In the rows, 128 means zero.
Here are made-up objects, facts about them, and rows of numbers that follow some of those facts. Name the object behind each unnamed row.

There are 4 kinds of fact about the objects: Π, Θ, δ, Ξ.
gitro	Π	tunir; gitro	Π	gatru; viril	Π	zatrubru
viril	Π	flitrem; dumago	Π	plumo; dumago	Π	bezun
dumago	Π	runo; dumago	Π	tuno; dumago	Π	migil
gonek	Π	nolin; niflos	Π	runo; tubi	Π	tunir
tubi	Π	klibrik; tubi	Π	guva; bezun	Π	dukul
stetru	Π	truner; stetru	Π	stisus; stetru	Π	tubi
brovik	Π	desum; nagum	Π	plumo; nagum	Π	dadum
brezim	Π	brilan; puful	Π	zito; badro	Π	nazen
dradom	Π	dofo; tekli	Π	bitum; tekli	Π	fipok
kobi	Π	bezun; kobi	Π	niflos; fikos	Π	runo
dukul	Π	varo; truner	Π	dukul; tutil	Π	todrom
stunok	Π	tofotan; bazibran	Π	rador; todrom	Π	gadru
skesigam	Π	gatru; skesigam	Π	briplil; rador	Π	lobis
rador	Π	bebo; getra	Π	fize; getra	Π	dradom
neskis	Π	kostom; tugru	Π	dagrok; tugru	Π	dofo
tugru	Π	kostom; brakik	Π	muvem; skabrum	Π	zatrubru
skabrum	Π	dofo; skikla	Π	kostom; fipok	Π	lobis
vitrisker	Π	flosor; stedra	Π	skabrum; dadum	Π	flitrem
dadum	Π	varo; tonu	Π	togro; tonu	Π	nazen
tofotan	Π	zito; bitiflus	Π	runo; bredro	Π	lomon
bredro	Π	gadru; bebo	Π	tuno; bebo	Π	movem
niti	Π	gatru; niti	Π	skipe; flitrem	Π	runo
flubu	Π	kozedro; roton	Π	zatrubru; roton	Π	skobru
roton	Π	kostom; muvem	Π	fize; muvem	Π	migil
zezaskem	Π	leflil; kople	Π	skezes; bugriple	Π	bezun
bugriple	Π	flubu; gegil	Π	briplil; gegil	Π	runo
dritrom	Π	dagrok; dritrom	Π	fipok; busak	Π	klibrik
roten	Π	zeplik; roten	Π	skesigam; mobrem	Π	brilan
mobrem	Π	kozedro; mobrem	Π	bitum; brilan	Π	dofo
brilan	Π	bitum; lotrek	Π	stetru; varo	Π	viril
bofinal	Π	bebo; bofinal	Π	stebin; stikor	Π	kozedro
stikor	Π	bitiflus; puski	Π	flitrem; stiflur	Π	dagrok
stiflur	Π	runo; stiflur	Π	dadum; tifeti	Π	brezim
tronur	Π	muvem; sedrin	Π	mobrem; lobis	Π	dagrok
gadru	Π	kurevu; gadru	Π	dreskil; skezes	Π	gonek
skezes	Π	lasis; guva	Π	neskis; virum	Π	guva
klupok	Π	bredro; pluker	Π	brodar; pluker	Π	fikos
dibrofo	Π	skobru; lomon	Π	pilor; flosor	Π	varo
flosor	Π	sedrin; lasis	Π	briplil; draron	Π	testoskal
draron	Π	busak; draron	Π	raflofla; zito	Π	viril
zito	Π	dofo; stebin	Π	vamas; plastir	Π	mobrem
migil	Π	dagrok; gipok	Π	dibrofo; gipok	Π	mobrem
gipok	Π	zefi; gipok	Π	bezun; gipok	Π	stunok
brodar	Π	rabrir; pilor	Π	skikla; pilor	Π	skitrem
tuno	Π	flitrem; gebrun	Π	teleplu; gratrul	Π	neskis
lizak	Π	dagrok; lizak	Π	rador; lizak	Π	skabrum
nazen	Π	skikla; nazen	Π	graflun; testoskal	Π	brodar
testoskal	Π	stikor; testoskal	Π	kobi; runo	Π	briplil
kostom	Π	runo; fize	Π	puski; vamas	Π	skipe
vamas	Π	leflil; bralim	Π	runo; bralim	Π	purem
togro	Π	tubefle; togro	Π	rabrir; zeplik	Π	dreskil
ragril	Π	stetru; zogeskan	Π	zeplik; zogeskan	Π	dreskil
redra	Π	vitrisker; guzaza	Π	klibrik; guzaza	Π	purem
pitrem	Π	graflun; teleplu	Π	tutil; nolin	Π	gatru
nolin	Π	kostom; vubrem	Π	tubefle; vubrem	Π	fikos
flekan	Π	skobru; flekan	Π	lizak; flekan	Π	stiflur
plumo	Π	zatrubru; desum	Π	briplil; desum	Π	migil
kurevu	Π	fize; kurevu	Π	fibrim; skobru	Π	dagrok
flopim	Π	puful; trudo	Π	bugriple; setrin	Π	klibrik
gitro	Θ	876; viril	Θ	23; brevur	Θ	876
dumago	Θ	876; gonek	Θ	876; tunir	Θ	876
niflos	Θ	876; tubi	Θ	490; bezun	Θ	634
stetru	Θ	876; brovik	Θ	876; nagum	Θ	876
brezim	Θ	747; leflil	Θ	876; puful	Θ	490
badro	Θ	634; dradom	Θ	634; gatru	Θ	855
tekli	Θ	747; kobi	Θ	490; fikos	Θ	876
dukul	Θ	490; truner	Θ	876; tutil	Θ	23
stunok	Θ	876; bazibran	Θ	876; todrom	Θ	23
fibrim	Θ	747; skesigam	Θ	876; rador	Θ	876
getra	Θ	876; neskis	Θ	490; tugru	Θ	876
dristi	Θ	855; brakik	Θ	876; briplil	Θ	876
skabrum	Θ	23; skikla	Θ	490; fipok	Θ	855
vitrisker	Θ	876; stedra	Θ	23; brileklon	Θ	23
dadum	Θ	23; tonu	Θ	490; tofotan	Θ	23
bitiflus	Θ	634; klusa	Θ	747; bredro	Θ	747
bebo	Θ	747; fligis	Θ	876; niti	Θ	747
rabrir	Θ	490; flitrem	Θ	23; feplom	Θ	855
flubu	Θ	876; roton	Θ	876; tasak	Θ	876
dofo	Θ	634; muvem	Θ	23; skaron	Θ	876
movem	Θ	876; zezaskem	Θ	855; zefi	Θ	876
kople	Θ	490; bugriple	Θ	876; gegil	Θ	23
dritrom	Θ	855; busak	Θ	490; skerok	Θ	876
skipe	Θ	855; roten	Θ	876; mobrem	Θ	855
tubefle	Θ	876; tupel	Θ	634; brilan	Θ	490
lotrek	Θ	23; varo	Θ	876; bofinal	Θ	490
stikor	Θ	490; puski	Θ	876; stiflur	Θ	876
tifeti	Θ	490; kozedro	Θ	23; brostem	Θ	490
tronur	Θ	490; sedrin	Θ	634; dagrok	Θ	876
skitrem	Θ	855; losudrol	Θ	747; lobis	Θ	490
gadru	Θ	490; skezes	Θ	876; guva	Θ	490
virum	Θ	876; klupok	Θ	855; pluker	Θ	876
dibrofo	Θ	876; lomon	Θ	855; flosor	Θ	876
lasis	Θ	876; dreskil	Θ	876; draron	Θ	747
zito	Θ	876; geda	Θ	876; steplu	Θ	876
stebin	Θ	876; gogu	Θ	855; plastir	Θ	876
migil	Θ	855; gipok	Θ	876; brodar	Θ	876
pilor	Θ	876; tuno	Θ	490; gesa	Θ	747
gebrun	Θ	876; raflofla	Θ	876; gratrul	Θ	876
lizak	Θ	876; nazen	Θ	634; stisus	Θ	876
mubrum	Θ	634; testoskal	Θ	634; purem	Θ	855
runo	Θ	490; kostom	Θ	747; fize	Θ	876
vamas	Θ	876; bralim	Θ	490; togro	Θ	23
zeplik	Θ	876; ragril	Θ	634; zogeskan	Θ	876
bitum	Θ	855; redra	Θ	23; guzaza	Θ	876
pitrem	Θ	855; teleplu	Θ	490; nolin	Θ	855
graflun	Θ	855; vubrem	Θ	876; flekan	Θ	876
plumo	Θ	634; desum	Θ	876; klibrik	Θ	876
zatrubru	Θ	747; kurevu	Θ	876; skobru	Θ	490
flopim	Θ	855; triklu	Θ	747; trudo	Θ	490
setrin	Θ	23; gitro	δ	c; viril	δ	a
brevur	δ	a; dumago	δ	d; gonek	δ	a
tunir	δ	b; niflos	δ	c; tubi	δ	c
bezun	δ	a; stetru	δ	b; brovik	δ	a
nagum	δ	a; brezim	δ	c; leflil	δ	c
puful	δ	a; badro	δ	b; dradom	δ	a
gatru	δ	a; tekli	δ	b; kobi	δ	b
fikos	δ	a; dukul	δ	d; truner	δ	a
tutil	δ	a; stunok	δ	a; bazibran	δ	d
todrom	δ	a; fibrim	δ	a; skesigam	δ	c
rador	δ	b; getra	δ	b; neskis	δ	a
tugru	δ	a; dristi	δ	d; brakik	δ	c
briplil	δ	d; skabrum	δ	c; skikla	δ	a
fipok	δ	a; vitrisker	δ	c; stedra	δ	b
brileklon	δ	a; dadum	δ	d; tonu	δ	b
tofotan	δ	c; bitiflus	δ	b; klusa	δ	a
bredro	δ	c; bebo	δ	b; fligis	δ	c
niti	δ	b; rabrir	δ	b; flitrem	δ	a
feplom	δ	a; flubu	δ	a; roton	δ	b
tasak	δ	b; dofo	δ	b; muvem	δ	b
skaron	δ	d; movem	δ	d; zezaskem	δ	a
zefi	δ	d; kople	δ	a; bugriple	δ	a
gegil	δ	c; dritrom	δ	b; busak	δ	b
skerok	δ	a; skipe	δ	a; roten	δ	b
mobrem	δ	a; tubefle	δ	a; tupel	δ	d
brilan	δ	c; lotrek	δ	a; varo	δ	b
bofinal	δ	a; stikor	δ	a; puski	δ	c
stiflur	δ	c; tifeti	δ	c; kozedro	δ	b
brostem	δ	a; tronur	δ	b; sedrin	δ	a
dagrok	δ	a; skitrem	δ	c; losudrol	δ	a
lobis	δ	b; gadru	δ	a; skezes	δ	a
guva	δ	b; virum	δ	a; klupok	δ	a
pluker	δ	b; dibrofo	δ	a; lomon	δ	a
flosor	δ	a; lasis	δ	c; dreskil	δ	a
draron	δ	c; zito	δ	b; geda	δ	c
steplu	δ	a; stebin	δ	a; gogu	δ	a
plastir	δ	a; migil	δ	a; gipok	δ	b
brodar	δ	b; pilor	δ	d; tuno	δ	d
gesa	δ	c; gebrun	δ	c; raflofla	δ	d
gratrul	δ	c; lizak	δ	d; nazen	δ	a
stisus	δ	d; mubrum	δ	a; testoskal	δ	a
purem	δ	a; runo	δ	c; kostom	δ	a
fize	δ	a; vamas	δ	b; bralim	δ	d
togro	δ	a; zeplik	δ	a; ragril	δ	a
zogeskan	δ	b; bitum	δ	c; redra	δ	b
guzaza	δ	b; pitrem	δ	a; teleplu	δ	b
nolin	δ	b; graflun	δ	a; vubrem	δ	b
flekan	δ	a; plumo	δ	a; desum	δ	b
klibrik	δ	b; zatrubru	δ	b; kurevu	δ	b
skobru	δ	a; flopim	δ	a; triklu	δ	a
trudo	δ	b; setrin	δ	a; brevur	Ξ	bezun
brevur	Ξ	skerok; gonek	Ξ	stisus; gonek	Ξ	pitrem
tubi	Ξ	gonek; tubi	Ξ	zogeskan; stetru	Ξ	dagrok
gatru	Ξ	niti; gatru	Ξ	zogeskan; dukul	Ξ	stisus
truner	Ξ	losudrol; tutil	Ξ	virum; tutil	Ξ	muvem
bazibran	Ξ	losudrol; todrom	Ξ	skerok; todrom	Ξ	dukul
fibrim	Ξ	skaron; getra	Ξ	brileklon; dristi	Ξ	nolin
dristi	Ξ	skerok; brakik	Ξ	dukul; skabrum	Ξ	pilor
skikla	Ξ	dagrok; skikla	Ξ	gesa; vitrisker	Ξ	bezun
vitrisker	Ξ	niti; vitrisker	Ξ	dukul; brileklon	Ξ	bezun
brileklon	Ξ	tronur; brileklon	Ξ	nolin; brileklon	Ξ	skerok
dadum	Ξ	nolin; klusa	Ξ	nolin; klusa	Ξ	skerok
fligis	Ξ	bezun; niti	Ξ	nolin; tasak	Ξ	feplom
dofo	Ξ	dagrok; muvem	Ξ	dagrok; muvem	Ξ	stisus
muvem	Ξ	dukul; skaron	Ξ	klusa; skaron	Ξ	tupel
kople	Ξ	dofo; gegil	Ξ	dagrok; gegil	Ξ	brevur
skerok	Ξ	bezun; skipe	Ξ	gogu; skipe	Ξ	stisus
tubefle	Ξ	brileklon; tubefle	Ξ	nolin; tupel	Ξ	stisus
tupel	Ξ	bezun; brilan	Ξ	skitrem; brilan	Ξ	tronur
lotrek	Ξ	nolin; stikor	Ξ	dagrok; stikor	Ξ	stisus
stikor	Ξ	dukul; puski	Ξ	trudo; puski	Ξ	niti
stiflur	Ξ	nolin; tifeti	Ξ	tupel; tifeti	Ξ	niti
kozedro	Ξ	dukul; brostem	Ξ	nolin; brostem	Ξ	skerok
skitrem	Ξ	bezun; losudrol	Ξ	stisus; losudrol	Ξ	tronur
losudrol	Ξ	dukul; klupok	Ξ	dagrok; klupok	Ξ	brileklon
pluker	Ξ	trudo; draron	Ξ	brileklon; draron	Ξ	niti
geda	Ξ	skerok; stebin	Ξ	losudrol; gogu	Ξ	draron
gogu	Ξ	muvem; gesa	Ξ	tupel; gesa	Ξ	runo
gratrul	Ξ	stisus; gratrul	Ξ	muvem; lizak	Ξ	bezun
mubrum	Ξ	stisus; mubrum	Ξ	bezun; mubrum	Ξ	dukul
fize	Ξ	nolin; zeplik	Ξ	stisus; ragril	Ξ	brakik
ragril	Ξ	gratrul; pitrem	Ξ	draron; pitrem	Ξ	tifeti
pitrem	Ξ	runo; nolin	Ξ	stisus; graflun	Ξ	tasak
triklu	Ξ	dristi; triklu	Ξ	zogeskan

Some rows with their names:
[113 126 104 117 133  99 103 141 121 142 118 144 142  95 123 122 117 129
 103 112 131 131 134 131 126 156 111 111 128 157 155 150  84 111]: gatru
[140 154 151 142 128 127 127 107 104 114 122 109 144 139 145 165 131 114
 132 136 145 150 164 108  88 123  74 128 131 135 111 180 145 126]: zogeskan
[120 110 124 144 133 136 131 142 128 156 141 133 121 127 149 120 109 132
 115 131 153 102 116 154 140 136 152 129 119 116 131 103 130 122]: kople
[153 146 114 126 112  97 137 140 107  98 116 116 147 124 142 136 128 107
  86 100 144 147 176 112 108 155 120 125 141 123 131 129  93 131]: stiflur
[156 148 134 144 163 127 139 143 133 123 135  83 127  86 126 113 152 157
  93 145 110 158 167 165  93  96 111 150 131 108 111 180 172 126]: dagrok
[150 140 150 109 103 141 146 129 137 108 128 118 120 134 128 148 135 107
 133 101 129 146 157  71 121 120 116 138 121 128 124 120 150 137]: gebrun
[148 156 115 129 119 117 121 137 112 117 107 121 148 116 133 129 120 100
  97  90 151 143 155  94 114 145  97 127 155 111 125 134 117 132]: geda
[147 135 124 103 107 124 105 133 160 102 133 145 130 118 100 108 141 132
 129 115 102 159 115 122 127  95 134 137 141 131 131 118 124 137]: bitum
[132 112 143 114 135 131 137 133 121 122 130 117 110 137 137 141 131 127
 144 118 122 146 163  76 118 126 112 132 115 139 126 133 147 135]: kurevu
[130 172 132 150 129 125 112  98 147 152 152 127 148 135 133 121 134 145
 124 183 141 123  82 243 115  91 126 131 125 131 119 175 121 111]: bezun
[ 96 129 102 138 132 128  83 141 134 175 144 145 149 128 151 113  89 126
 109 139 183 104  68 178 139 140 156 106 135 115 129 115 121 126]: mubrum
[140 109 126 120 140 125 143 132 126 105 132 108 114 128 120 123 149 139
 132 121  97 158 157  93 128 124 122 131 127 135 130 136 132 133]: varo
[139 109 134 113 142 123 145 129 120 109 127 118 112 136 132 129 143 137
 134 116 105 155 157  89 124 127 123 137 119 135 129 125 135 135]: rador
[125 111 132 113 128 134 130 125 135 125 134 122 112 142 132 127 138 140
 142 131 117 150 132 117 132 127 126 135 113 138 139 129 129 129]: bebo
[117 118 114 130 147 120  85 164 136 162 122 147 134  92 132 110 112 131
 106 117 149 122 137 134 119 138 122 122 138 113 138 143 115 119]: skipe
[156 132 146 107 111 136 159 135 145 103 117 114 111 116 127 125 136 129
 122 105 114 148 164  97 122 132 122 146 124 124 142 118 121 136]: lasis
[105 126 128 111 112 139 130 111 159 153 147 145 123 146 126 125 118 132
 157 154 135 118  70 173 152 115 156 116 102 154 144 118 116 119]: nazen

Which object is each row?
No name comes twice in this set of rows, the named rows included.
[151 161 131 151 149 114 128 123 103 124 120 102 146 108 124 151 130 124
 124 130 131 142 167 134  91 116  83 135 135 120 120 190 142 121] | skerok
[145 104 122 144 162 138 107 161 108 135 117 114 118 111 145 121 127 124
 111 114 148 138 166 104 123 142 117 137 152  95 125 132 133 131] | stetru
[114 169 128 143 117 154  73 103 142 144 133 138 151 144 137 130 130 130
 103 149 170 105  75 203 139 132 146 124 137 129 115 144 121 126] | tupel
[130 145 126 125  99 137 124 117 134 135 117 140 136 126 141 118 104 104
 103 119 167 105 104 150 147 156 129 118 144 116 129 109  84 126] | tubi
[152 151 120 126 112 132 104 136 132 133 119 127 135 113 141 121 126 110
 105 104 160 143 136 124 120 125 117 131 149 114 114 130 119 131] | gesa
[115 131 139 113 115 151 133 109 151 115 131 123 123 136 125 128 149 142
 117 130 118 111  97 138 158 135 156 130 110 153 125 116 129 126] | tuno
[ 63 124 124 143 124 126 128 142 150 171 156 141 146 130 136 112  88 129
 111 144 162  60  67 163 137 134 150  88 132 115  94 103 161 137] | tutil
[ 73 121 116 141 142 131 112 130 134 153 149 128 149 127 124  86 113 130
  98 156 139  77  64 183 147 138 142  88 166 102  99 115 135 141] | kozedro
[132 142 108 134 112 116 112 130 128 120 124 124 158 137 132 104 112 110
  95 118 155 120  91 159 132 133 156 112 160 104 112  99 112 139] | brilan
[144 119 114 146 144 102 120 135  90 116 116 116 141 136 151 141 121 118
 106 116 142 144 174 111 105 152 115 119 138 114 124 137 123 130] | getra
[171 174 148 158 158 161 112 136 125 118 112 100 120 102 123 143 168 148
  92 134 119 142 173 158 103 113 100 167 147  98 107 192 159 127] | stisus
[132 114 132 108 131 131 148 132 145 134 135 124 117 113 127 120 138 140
 136 127 112 143 135 120 139 133 127 132 101 149 150 135 122 115] | kostom
[149 127 146 149 157 136 138 156 124 142 120 112 111 113 138 130 130 137
 122 129 139 136 171 123 106 120 119 161 121 102 129 144 153 122] | virum
[126 139  95 121 141 108 120 145  97 135 114 116 146 100 139 133 120 117
  97  98 137 136 159 105 121 153  98 110 142 131 143 154 119 120] | tubefle

The same objects again, as new rows of numbers:
Some objects and their rows:
[113 156 117 131 148 161 132 148 116 143 125 175 156 134 138  96  80 113
 137  93 144  62  97 120 130 132 117 140 127  98 133 141 108 128 165 127
 128 104]: tonu
[103 116 133 124 146 139 127 180 138 117 113 151 184 113 140 148  97 163
 124 108 125  90 132 144 125 141  91 115 132 100 159 135  83 146 119 101
 121  92]: gadru
[145 168 182 166 142 110 112 157 112 113 128 137 149 141 135 128  95 164
 159 137 103 124 160 162 171 152 141 155 148 123 185 129 112 134 149 135
  81 118]: kurevu
[146 121 159 178 136  80 100 184 127 120 113 140 183 153 138 166 103 169
 127 152  92 142 182 154 149 158 107 138 154 132 189 140 114 129 143 142
  90 133]: dreskil
[ 87  91  89 129 116 137 144 141 151 158 143 218 153  97 171 174  86 184
 117  84 112  33 107 143 103 137 161  71 135  84 113 148  65 105 114 112
 152  53]: zatrubru
[126 165 188 168 137  88  90 131 115 144 140 142 140 152 153 141  95 183
 143 100 103 119 151 136 163 154 162 150 170 119 156 141 145 126 153 140
  79 105]: rador
[101 142 137 125 133 121 115 141 139 156 140 172 135 111 154 145  88 175
 130  92 112  67 135 140 126 139 151  97 139  99 132 128 113 116 137 110
 115  63]: lobis
[110 117 101 130 141 108 114 141 143 141 128 176 172 131 156 141  75 137
  93 115  89  76 129 112 108 147 135  94 138 108 123 127  95  96 151 141
 143  80]: runo
[ 93 116 133 114 126 112 121 164 147 149 129 189 175 114 157 160  87 181
  82  82 117  73 120 118 105 131 133 105 140 101 118 132  96 118 128 111
 130  76]: flitrem
[123 136 156 177 118  88  92 118 135 140 149 112 147 175 161 157  92 140
 133 102  84 128 141  96 169 148 115 132 164 118 156 135 156 114 173 166
 103 107]: niflos
[144 136 133 177 146  88 105 141 128 115 128 127 174 175 149 139  75 134
 114 153  79 130 164 116 147 165 126 129 150 134 173 129 111 106 160 166
 102 126]: leflil
[159 149 189 149 146 121 133 108  85 132 131 113 137 140 155 136 152 163
 158  94 125 161 147 159 150 140 168 186 142 128 129 108 150 134 131 147
  73 121]: getra
[130 136 156 167 130 114 105 134 116 124 134 130 149 184 132 127  79 108
 121 113 112 148 139 121 169 147  97 153 147 129 174 142 156 128 183 163
 114 129]: virum
[ 84 131 130 108 128 110 117 129 147 157 132 174 174 119 174 145  89 172
  98  69 131  64 107  97 113 122 136 104 140  94 117 123 101 120 144 112
 111  59]: tofotan
[ 88 162 154 117 172 141 100 122 132 140 135 152 111  93 138  98  74 139
 133 116 116  80 126 137 126 117 122 115 119 107 131 116 124 116 151 104
 138  59]: dritrom
[123 152 169 177 120  69  97 118 127 141 135 138 143 161 153 148  90 173
 118 108  78 128 147 125 159 141 163 141 168 126 145 152 145 113 159 147
 105 121]: zefi
[122 179 193 156 139 108 106  98 116 146 159 145  95 147 158 101  81 123
 150 100 108 133 140 134 187 131 142 152 156 132 162 125 149 119 173 168
  77 110]: gipok

Which object is each row?
No name comes twice in this set of rows, the named rows included.
[ 70 119 112 105 119 174 146 117 125 163 143 206 125  86 174 131  86 156
 130  54 150  45  73 133 124 109 140  96 120  86 131 138  63 133 129 110
 118  47] | tekli
[ 95 162 150 109 152 139 114 145 124 133 118 184 143 101 142 123  91 158
 141 110 142  70 123 152 128 130 131 117 138 113 146 122  98 124 134 110
 111  90] | tronur
[121 105 129  93 168 156 132 147 116 121  98  99 155 102 136 123 154 135
 133 112 133 125 139 156  85 113  94 127 103 110 145  86 124 139 122 117
 144  91] | klupok
[ 75 106 103  98 114 154 138 131 139 165 138 195 154 111 183 148  83 165
  94  59 123  34  84 110 116 123 128  73 118  95 141 113  56 119 131 116
 132  54] | brezim
[ 79 139 121 129 129 153 140 116 127 147 133 174 145 115 160 128  87 140
 129  53 130  59  90 120 135 135 147 146 141  82 111 146 103 126 144 113
 128  79] | redra
[131 130 104 134 152 131 117 176 133 152 132 207 160 143 140 132  80 139
 120 131 133  65 141 121 107 149 132 101 142 115 120 147 126  96 145 135
 148  99] | rabrir
[164 143 155 158 150 125 125 130  91 119 116 127 141 169 142 135 133 131
 161 123 113 150 160 151 137 143 153 148 147 135 141 109 154 117 148 162
 100 137] | tasak
[ 86 140 127 120 154  93  98 130 158 133 134 140 154 110 137 141  87 157
  96 116  75  89 135 112  94 139 141 106 138  97 111 115 119  99 145 106
 156  61] | bitum
[100 124 151  97 141 139 112 144 136 143 127 168 141 106 152 122  98 150
 107 100 135  89 127 139 123 122  89 108 127 111 169 116 105 132 142 124
 121  78] | bofinal
[134 145 167 176 130  89  98 139 120 142 118 120 154 177 150 152 108 166
 162 119 104 126 153 138 175 152  96 141 149 114 200 152 139 138 155 140
  88 129] | pilor
[146 136 176 150 130  99 111  96  92 138 122 106 131 154 165 138 149 159
 153  92 119 156 155 155 136 129 166 154 139 131 146 104 164 127 143 156
  85 119] | bazibran
[ 90  75  84 119 100 120  91 148 111 163  98 119 132 117 149 132 174 132
 131  61 142  79 177 132  51  98 213  97  93 114  92  91 167 118 166 153
 125 115] | dukul
[142 138 145 181 133  66  97 152 126 129 131 152 157 169 149 157  87 164
 126 148  68 116 164 132 149 162 151 124 157 132 158 144 138 107 155 154
 109 131] | briplil
[ 88 144 137 119 134 141 132 122 124 150 132 185 139 107 153 121  88 156
 130  76 133  58 105 128 122 128 144 115 130  93 123 129  92 118 142 116
 122  66] | stedra
[150  86 131 168 118 113 104 152 109 120 114  92 136 153 146 141 156 114
 132 102 111 160 183 142 117 135 159 134 120 138 154  86 159 133 169 187
 109 162] | gonek

